Here is a tiny trained network, its code and every weight. The questions are about switching its units off for an input and a class, where a switched-off unit gives its printed mean instead of its output.

import numpy as np


def w(rows, s, z=0):
    codes = np.array(rows[::2]) - 128.0
    scale = np.full(codes.shape[1], s)
    scale[-1] = z or s
    return codes * scale


def f(y):
    return np.maximum(y, 0)


def log_softmax(a):
    a = a - a.max(-1, keepdims=True)
    return a - np.log(np.exp(a).sum(-1, keepdims=True))


def net(x, mask):
    res = np.array(x, float).reshape(1, 4) / 4 @ E
    y = f(res @ A[0][:, :-1].T + A[0][:, -1])
    res = res + np.where(mask, y, B[0][:, -1]) @ B[0][:, :-1]
    return log_softmax(res[-1] @ U[:, :-1].T + U[:, -1])


A, B = {}, {}
E = w([
[105,139,23,159],'x0',
[5,189,128,97],'x1',
[165,119,98,14],'x2',
[201,213,130,137],'x3',
],0.012)
A[0] = w([
[167,58,115,124,129],'neuron 1',
[119,108,255,96,169],'neuron 2',
[138,136,213,118,95],'neuron 3',
[165,72,117,153,62],'neuron 4',
[134,62,121,139,105],'neuron 5',
[116,171,127,105,140],'neuron 6',
[143,124,59,75,94],'neuron 7',
[98,169,112,103,98],'neuron 8',
[139,103,104,58,79],'neuron 9',
[114,118,158,189,52],'neuron 10',
[68,103,135,110,121],'neuron 11',
[77,144,148,117,26],'neuron 12',
[172,172,119,130,160],'neuron 13',
[87,161,157,97,133],'neuron 14',
[92,159,128,108,131],'neuron 15',
[106,60,118,96,222],'neuron 16',
[177,74,109,114,169],'neuron 17',
[145,128,180,106,92],'neuron 18',
[138,130,110,73,122],'neuron 19',
[123,128,147,182,149],'neuron 20',
[140,112,148,51,103],'neuron 21',
[119,140,11,142,105],'neuron 22',
[177,227,117,131,166],'neuron 23',
[68,159,103,62,132],'neuron 24',
[135,123,182,95,133],'neuron 25',
[101,52,123,137,251],'neuron 26',
[133,124,177,99,24],'neuron 27',
[130,114,27,147,89],'neuron 28',
[105,129,170,224,129],'neuron 29',
[170,119,119,162,160],'neuron 30',
[180,95,112,134,45],'neuron 31',
[151,195,144,128,182],'neuron 32',
[154,121,133,55,110],'neuron 33',
[98,153,134,138,58],'neuron 34',
],0.014,0.0031)
B[0] = w([
[132,128,171,163,201],'neuron 1',
[176,72,42,172,245],'neuron 2',
[166,79,24,155,198],'neuron 3',
[161,159,192,191,182],'neuron 4',
[120,115,212,127,174],'neuron 5',
[128,119,167,164,168],'neuron 6',
[152,172,102,80,198],'neuron 7',
[188,138,174,182,174],'neuron 8',
[132,191,135,72,195],'neuron 9',
[173,235,91,14,175],'neuron 10',
[119,96,177,141,192],'neuron 11',
[170,137,196,135,172],'neuron 12',
[49,71,188,78,192],'neuron 13',
[196,121,171,188,189],'neuron 14',
[160,115,174,177,176],'neuron 15',
[66,96,141,66,205],'neuron 16',
[122,156,186,168,209],'neuron 17',
[147,95,103,151,176],'neuron 18',
[148,184,153,97,182],'neuron 19',
[120,182,121,68,176],'neuron 20',
[140,189,91,66,200],'neuron 21',
[182,60,36,157,220],'neuron 22',
[51,37,178,60,228],'neuron 23',
[162,134,182,164,217],'neuron 24',
[147,91,36,143,185],'neuron 25',
[61,82,163,59,209],'neuron 26',
[168,115,85,163,165],'neuron 27',
[190,81,53,159,205],'neuron 28',
[156,190,82,2,215],'neuron 29',
[136,150,189,131,184],'neuron 30',
[159,140,176,185,183],'neuron 31',
[32,38,155,102,195],'neuron 32',
[138,170,114,97,201],'neuron 33',
[213,151,153,162,159],'neuron 34',
],0.0078,0.012)
U = w([
[164,79,5,184,99],'0',
[137,251,92,65,99],'1',
[154,160,204,215,80],'2',
[33,50,152,98,93],'3',
[88,129,114,142,254],'4',
],0.016,0.0099)

Each question gives the input, the list of numbers given to net, and the class t.
The units are the neurons (one row each of A and B). Each row of codes is followed by its name. A weight is (code - 128) times the scale printed after its matrix; where a second scale follows, it is the last column's (A, B and U).
mask holds one flag per neuron, in row order. A switched-off neuron (its flag False) gives its mean, the last column of its row in B, instead of its output. The means were averaged over made-up inputs and are rounded, as every weight is.
A unit's drop is (log p(t) with every unit on - log p(t) with that unit switched off) / (log p(t) with every unit on - log p(t) with every unit switched off).
The circuit of an input: a set's keep is (log p(t) with only the set's units on - log p(t) with every unit switched off) / (log p(t) with every unit on - log p(t) with every unit switched off). Starting from the 12 units with the biggest drops (on a tie, the unit counted first), units are removed one at a time, each time the one whose removal leaves the highest keep (on an exact tie, the one counted first), for as long as the keep stays at least 0.8.
circuit, biggest first: the units of the circuit, biggest drop first
unit that matters most: the unit with the biggest drop
top k neurons: the k neurons with the biggest drops, biggest first
drop when u is switched off: that unit's drop, to one decimal
input [2,-3,-4,4], class 1: circuit, biggest first -> (neuron 29; neuron 2)
input [-4,0,2,6], class 3: unit that matters most -> neuron 23
input [0,4,1,6], class 3: top 2 neurons -> (neuron 23; neuron 32)
input [5,5,-6,4], class 1: top 3 neurons -> (neuron 29; neuron 2; neuron 10)
input [-6,5,-2,2], class 0: circuit, biggest first -> (neuron 2; neuron 3)
input [-8,6,-8,6], class 0: circuit, biggest first -> (neuron 2; neuron 3)
input [8,7,4,-1], class 0: top 2 neurons -> (neuron 22; neuron 28)
input [7,2,8,-4], class 1: top 3 neurons -> (neuron 9; neuron 7; neuron 2)
input [-1,-5,2,6], class 3: top 3 neurons -> (neuron 23; neuron 13; neuron 32)
input [-1,-6,1,-6], class 2: top 2 neurons -> (neuron 4; neuron 23)
input [7,-7,8,-3], class 1: top 2 neurons -> (neuron 9; neuron 7)
input [-7,-8,6,-8], class 2: top 2 neurons -> (neuron 17; neuron 4)
input [-5,3,-5,1], class 0: top 2 neurons -> (neuron 2; neuron 3)
input [7,3,6,2], class 0: unit that matters most -> neuron 22
input [4,4,-1,-2], class 0: top 2 neurons -> (neuron 22; neuron 17)
input [5,5,6,-5], class 1: top 3 neurons -> (neuron 2; neuron 9; neuron 7)
input [3,1,0,4], class 3: drop when neuron 23 is switched off -> 0.2
input [0,7,4,-7], class 2: drop when neuron 24 is switched off -> 0.3
input [-4,-5,-7,6], class 1: drop when neuron 23 is switched off -> 0.0
input [-6,-7,3,-7], class 2: circuit, biggest first -> (neuron 4)
